Here is a tiny trained network, its code and every weight. The questions are about switching its units off for an input and a class, where a switched-off unit gives its printed mean instead of its output.

import numpy as np


def w(rows, s, z=0):
    codes = np.array(rows[::2]) - 128.0
    scale = np.full(codes.shape[1], s)
    scale[-1] = z or s
    return codes * scale


def norm(h):
    return h / np.sqrt((h * h).mean(-1, keepdims=True) + 1e-5)


def f(y):
    return np.maximum(y, 0)


def log_softmax(a):
    a = a - a.max(-1, keepdims=True)
    return a - np.log(np.exp(a).sum(-1, keepdims=True))


def net(x, mask):
    res = np.array(x, float).reshape(1, 8) / 4 @ E
    u = 0
    for l in range(4):
        y = f(norm(res) @ A[l][:, :-1].T + A[l][:, -1])
        res = res + np.where(mask[u : u + 3], y, B[l][:, -1]) @ B[l][:, :-1]
        u += 3
    return log_softmax(norm(res)[-1] @ U[:, :-1].T + U[:, -1])


A, B = {}, {}
E = w([
[132,165,255,95,59,92,185,175,100],'x0',
[126,82,211,91,68,156,109,130,173],'x1',
[118,71,52,143,68,162,103,111,73],'x2',
[164,127,84,152,100,170,144,74,148],'x3',
[146,205,154,4,118,168,68,176,135],'x4',
[173,21,85,184,163,80,80,163,126],'x5',
[188,120,129,42,77,181,213,149,207],'x6',
[189,203,124,199,172,49,68,81,92],'x7',
],0.0019)
A[0] = w([
[123,219,124,115,213,24,197,189,166,92],'L0N1',
[231,64,125,166,145,204,108,126,148,120],'L0N2',
[26,124,93,185,3,140,194,111,124,2],'L0N3',
],0.0023,0.0018)
B[0] = w([
[116,171,140,188,167,123,254,182,148,247],'L0N1',
[156,143,64,121,152,73,163,49,106,215],'L0N2',
[125,90,177,161,118,214,212,29,12,187],'L0N3',
],0.0043,0.0012)
A[1] = w([
[105,148,133,58,111,251,105,129,213,23],'L1N1',
[209,134,123,141,95,144,143,81,197,8],'L1N2',
[81,99,183,136,64,139,178,107,84,78],'L1N3',
],0.0032,0.0018)
B[1] = w([
[21,140,228,38,117,202,42,102,210,249],'L1N1',
[189,69,156,166,26,44,127,64,155,164],'L1N2',
[151,36,83,97,147,186,206,75,2,248],'L1N3',
],0.0048,0.0015)
A[2] = w([
[149,77,174,103,55,104,122,233,81,12],'L2N1',
[157,255,137,134,97,140,126,156,97,4],'L2N2',
[111,153,138,189,150,82,49,130,105,71],'L2N3',
],0.0041,0.0021)
B[2] = w([
[254,103,128,103,141,55,62,210,21,205],'L2N1',
[235,200,71,93,249,161,117,33,109,198],'L2N2',
[7,146,177,173,92,109,107,118,90,248],'L2N3',
],0.0061,0.0016)
A[3] = w([
[185,118,116,135,41,109,130,112,230,108],'L3N1',
[112,108,2,152,133,137,86,167,139,2],'L3N2',
[154,150,65,220,113,117,147,133,127,63],'L3N3',
],0.004,0.0014)
B[3] = w([
[123,133,128,185,53,45,109,141,195,216],'L3N1',
[110,93,23,116,197,254,54,142,200,216],'L3N2',
[97,106,148,36,117,148,92,181,180,252],'L3N3',
],0.0064,0.0013)
U = w([
[40,145,152,229,148,75,56,114,70,115],'0',
[187,92,109,164,35,57,129,97,201,109],'1',
[93,77,13,145,185,185,52,134,175,126],'2',
[120,145,161,179,178,92,217,197,167,6],'3',
[192,247,125,104,208,132,128,87,102,96],'4',
[206,84,162,87,114,85,101,217,56,93],'5',
[62,154,197,47,73,200,98,151,192,232],'6',
[112,62,119,138,84,202,212,59,53,226],'7',
],0.011,0.0011)

Each question gives the input, the list of numbers given to net, and the class t.
The units are the neurons (one row each of A and B). Each row of codes is followed by its name. A weight is (code - 128) times the scale printed after its matrix; where a second scale follows, it is the last column's (A, B and U).
mask holds one flag per neuron, layer by layer. A switched-off neuron (its flag False) gives its mean, the last column of its row in B, instead of its output. The means were averaged over made-up inputs and are rounded, as every weight is.
A unit's drop is (log p(t) with every unit on - log p(t) with that unit switched off) / (log p(t) with every unit on - log p(t) with every unit switched off).
The circuit of an input: a set's keep is (log p(t) with only the set's units on - log p(t) with every unit switched off) / (log p(t) with every unit on - log p(t) with every unit switched off). Starting from all 12 units, units are removed one at a time, each time the one whose removal leaves the highest keep (on an exact tie, the one counted first), for as long as the keep stays at least 0.8.
units of the circuit, in order: the units of the circuit, biggest drop first
top k neurons: the k neurons with the biggest drops, biggest first
top k neurons in layer l: the k neurons of layer l with the biggest drops, biggest first
drop when u is switched off: that unit's drop, to one decimal
input [4,-5,4,-3,2,-2,-8,-6], class 7: units of the circuit, in order : [L1N3 L0N3]
input [-1,-1,7,2,-3,0,6,2], class 1: units of the circuit, in order : [L1N2 L3N1]
input [5,8,1,-7,1,-8,-6,-4], class 5: units of the circuit, in order : [L2N1 L1N3]
input [-4,-2,-4,4,-6,3,6,-8], class 1: units of the circuit, in order : [L3N1 L1N2 L1N3]
input [8,7,-7,6,4,1,-8,3], class 4: units of the circuit, in order : [L2N2]
input [-8,7,-5,6,6,7,-6,7], class 0: top 2 neurons in layer 2 : [L2N3 L2N2]
input [-3,6,-1,-1,-4,2,2,-3], class 1: top 2 neurons : [L3N1 L0N2]
input [-6,1,-7,-7,-4,-2,-4,-7], class 3: top 2 neurons in layer 3 : [L3N2 L3N3]
input [-3,3,-6,-2,2,5,2,-1], class 1: top 2 neurons : [L0N2 L3N1]
input [0,-3,6,0,-2,2,7,5], class 1: top 2 neurons : [L1N2 L3N1]
input [6,6,-1,6,8,3,-6,-4], class 5: top 2 neurons in layer 2 : [L2N1 L2N3]
input [1,5,6,2,7,7,-7,-4], class 5: top 2 neurons : [L2N1 L1N1]
input [8,4,8,3,3,-4,-4,-1], class 7: drop when L1N3 is switched off : 0.7
input [5,-4,1,-6,5,-7,-4,-5], class 4: top neuron in layer 3 : [L3N3]
input [7,-1,0,4,-2,-6,-7,7], class 4: drop when L2N2 is switched off : 1.9
input [7,4,-1,5,8,-8,3,7], class 4: drop when L2N2 is switched off : 1.3
